Here is a tiny trained network, its code and every weight. The questions are about switching its units off for an input and a class, where a switched-off unit gives its printed mean instead of its output.

import numpy as np


def w(rows, s, z=0):
    codes = np.array(rows[::2]) - 128.0
    scale = np.full(codes.shape[1], s)
    scale[-1] = z or s
    return codes * scale


def f(y):
    return np.maximum(y, 0)


def log_softmax(a):
    a = a - a.max(-1, keepdims=True)
    return a - np.log(np.exp(a).sum(-1, keepdims=True))


def net(x, mask):
    res = np.array(x, float).reshape(1, 5) / 4 @ E
    y = f(res @ A[0][:, :-1].T + A[0][:, -1])
    res = res + np.where(mask, y, B[0][:, -1]) @ B[0][:, :-1]
    return log_softmax(res[-1] @ U[:, :-1].T + U[:, -1])


A, B = {}, {}
E = w([
[146,105,54,115,170,121,145,180,114,162,199,152],'x0',
[146,92,110,163,72,90,147,177,111,66,115,117],'x1',
[145,65,199,160,166,127,174,128,157,114,99,93],'x2',
[132,91,98,134,154,120,122,91,93,68,167,56],'x3',
[62,120,170,3,165,106,144,145,129,113,68,161],'x4',
],0.014)
A[0] = w([
[242,19,160,120,142,130,210,154,65,104,106,70,166],'neuron 0',
[114,24,105,116,102,72,124,231,57,68,185,162,133],'neuron 1',
[88,103,164,55,105,109,145,159,161,159,92,152,70],'neuron 2',
[168,168,61,166,161,163,118,84,109,187,190,99,143],'neuron 3',
[195,237,134,104,185,187,97,87,170,184,161,166,119],'neuron 4',
[170,129,122,172,93,109,163,152,126,185,172,102,56],'neuron 5',
[227,125,36,214,147,135,176,138,138,169,220,98,87],'neuron 6',
[78,155,98,33,193,117,135,121,102,181,78,200,189],'neuron 7',
[101,77,147,98,214,113,161,138,137,20,82,78,137],'neuron 8',
[199,97,48,147,139,122,79,192,43,148,126,148,118],'neuron 9',
[124,124,180,75,118,119,146,130,74,107,165,99,40],'neuron 10',
[113,152,144,127,81,172,182,181,175,216,127,210,83],'neuron 11',
[83,139,182,56,103,162,60,117,123,102,66,157,137],'neuron 12',
[173,46,233,98,116,146,146,60,166,90,114,67,165],'neuron 13',
[104,113,142,143,87,84,125,160,77,214,109,181,82],'neuron 14',
[136,114,130,146,116,111,143,150,144,76,103,131,54],'neuron 15',
[97,95,130,111,70,152,128,137,218,157,101,76,86],'neuron 16',
[143,103,80,93,201,108,84,83,69,178,150,151,115],'neuron 17',
[103,56,91,44,164,94,139,148,84,151,130,133,166],'neuron 18',
[89,179,123,95,198,191,25,77,130,166,216,124,105],'neuron 19',
[162,37,179,197,156,154,125,166,140,108,137,50,40],'neuron 20',
[120,186,162,117,85,143,127,194,199,200,57,217,110],'neuron 21',
[151,77,2,101,116,112,155,200,85,131,209,110,111],'neuron 22',
[83,84,139,82,137,189,95,169,94,101,120,114,3],'neuron 23',
[152,50,143,108,121,157,166,109,157,115,107,103,56],'neuron 24',
[121,180,191,155,35,144,99,116,120,47,51,60,114],'neuron 25',
[79,135,87,103,105,83,161,132,134,105,136,95,100],'neuron 26',
[151,131,117,193,5,136,46,138,138,122,170,150,105],'neuron 27',
[149,79,138,226,138,89,133,131,146,100,127,76,132],'neuron 28',
[180,161,99,160,110,163,106,97,74,198,180,119,89],'neuron 29',
[213,136,93,236,80,93,84,106,134,125,96,84,177],'neuron 30',
],0.0088,0.0056)
B[0] = w([
[130,187,190,149,148,113,239,136,212,150,149,121,214],'neuron 0',
[158,188,121,90,59,142,189,220,156,87,115,58,205],'neuron 1',
[112,68,82,183,137,29,146,201,127,121,122,178,191],'neuron 2',
[114,118,118,156,137,203,35,80,172,147,211,110,210],'neuron 3',
[121,132,125,78,221,113,79,34,99,163,151,153,206],'neuron 4',
[168,106,106,197,127,173,64,133,127,144,197,108,168],'neuron 5',
[181,45,177,145,138,178,73,127,227,113,219,131,236],'neuron 6',
[101,120,8,7,214,66,79,186,128,184,114,213,248],'neuron 7',
[93,112,148,115,123,36,232,133,210,83,77,110,215],'neuron 8',
[202,136,127,123,107,153,148,190,142,131,215,74,193],'neuron 9',
[79,81,115,150,116,145,78,131,166,107,100,117,147],'neuron 10',
[170,111,154,159,203,66,56,156,75,194,194,149,193],'neuron 11',
[79,88,93,96,134,61,82,131,88,117,88,173,204],'neuron 12',
[82,156,204,189,154,63,150,87,114,193,23,45,215],'neuron 13',
[157,123,159,159,107,121,149,150,100,161,178,175,162],'neuron 14',
[172,162,122,126,106,122,196,87,120,139,128,135,147],'neuron 15',
[140,179,151,165,170,100,126,107,80,153,118,135,146],'neuron 16',
[61,157,117,75,138,133,151,88,111,126,199,69,189],'neuron 17',
[99,174,22,28,160,141,180,184,156,101,102,131,207],'neuron 18',
[105,115,121,39,192,210,157,42,108,159,149,124,213],'neuron 19',
[157,122,187,229,158,121,234,132,154,243,113,129,192],'neuron 20',
[201,111,106,166,171,15,80,197,3,233,143,171,215],'neuron 21',
[170,160,108,55,81,195,171,194,132,131,215,53,224],'neuron 22',
[87,103,142,107,136,115,130,153,171,103,110,150,150],'neuron 23',
[105,134,138,186,178,129,195,162,133,139,101,134,159],'neuron 24',
[93,190,155,151,48,121,113,76,26,86,69,142,196],'neuron 25',
[96,113,87,115,91,156,128,139,80,78,149,98,152],'neuron 26',
[199,106,50,145,66,194,107,97,105,69,124,203,197],'neuron 27',
[201,112,226,215,116,128,151,91,152,138,110,93,197],'neuron 28',
[141,127,98,135,99,168,93,68,185,128,169,157,191],'neuron 29',
[232,103,175,186,60,144,70,62,137,15,82,143,219],'neuron 30',
],0.0066,0.017)
U = w([
[150,197,96,129,46,113,102,71,30,36,76,172,96],'0',
[2,123,83,44,149,43,156,188,177,64,70,148,40],'1',
[129,133,189,185,131,75,215,130,173,99,85,72,132],'2',
[66,155,91,48,187,154,97,26,133,155,171,125,252],'3',
[193,91,119,173,94,182,69,98,184,76,187,112,70],'4',
[147,181,84,58,94,135,186,251,167,59,196,60,153],'5',
[58,168,169,131,109,66,93,57,54,81,52,56,137],'6',
[137,136,98,97,167,39,99,212,64,180,129,196,131],'7',
],0.0086,0.0027)

Each question gives the input, the list of numbers given to net, and the class t.
The units are the neurons (one row each of A and B). Each row of codes is followed by its name. A weight is (code - 128) times the scale printed after its matrix; where a second scale follows, it is the last column's (A, B and U).
mask holds one flag per neuron, in row order. A switched-off neuron (its flag False) gives its mean, the last column of its row in B, instead of its output. The means were averaged over made-up inputs and are rounded, as every weight is.
A unit's drop is (log p(t) with every unit on - log p(t) with that unit switched off) / (log p(t) with every unit on - log p(t) with every unit switched off).
The circuit of an input: a set's keep is (log p(t) with only the set's units on - log p(t) with every unit switched off) / (log p(t) with every unit on - log p(t) with every unit switched off). Starting from the 12 units with the biggest drops (on a tie, the unit counted first), units are removed one at a time, each time the one whose removal leaves the highest keep (on an exact tie, the one counted first), for as long as the keep stays at least 0.8.
units of the circuit, in order: the units of the circuit, biggest drop first
most important unit: the unit with the biggest drop
top k neurons: the k neurons with the biggest drops, biggest first
drop when u is switched off: that unit's drop, to one decimal
input [0,-4,-4,-5,-4], class 3: units of the circuit, in order : (neuron 4)
input [-7,-1,5,-1,1], class 6: top 2 neurons : (neuron 25; neuron 6)
input [-2,-2,5,2,4], class 1: top 2 neurons : (neuron 28; neuron 30)
input [2,7,-6,5,-3], class 4: top 3 neurons : (neuron 30; neuron 6; neuron 27)
input [-1,6,7,2,-8], class 2: top 3 neurons : (neuron 20; neuron 0; neuron 13)
input [8,-7,-7,-5,2], class 3: top 4 neurons : (neuron 19; neuron 4; neuron 17; neuron 3)
input [7,4,2,-1,-2], class 5: top 2 neurons : (neuron 1; neuron 22)
input [-7,7,4,-8,-6], class 0: top 2 neurons : (neuron 25; neuron 27)
input [8,-4,-1,-7,-4], class 3: top 3 neurons : (neuron 4; neuron 30; neuron 19)
input [0,5,0,6,-1], class 2: top 2 neurons : (neuron 28; neuron 7)
input [-3,2,5,3,-7], class 2: top 2 neurons : (neuron 20; neuron 13)
input [-4,-5,6,1,-7], class 2: top 4 neurons : (neuron 13; neuron 20; neuron 28; neuron 22)
input [2,-2,-8,2,-3], class 4: top 2 neurons : (neuron 6; neuron 7)
input [2,-2,0,-8,-5], class 4: most important unit : neuron 7
input [6,-2,-2,-3,-2], class 3: top 2 neurons : (neuron 30; neuron 4)
input [8,5,-1,-4,-4], class 4: drop when neuron 6 is switched off : 0.8
input [-8,1,-7,0,-7], class 0: drop when neuron 27 is switched off : 0.2
input [-5,-5,-4,-4,-2], class 7: drop when neuron 6 is switched off : 0.3
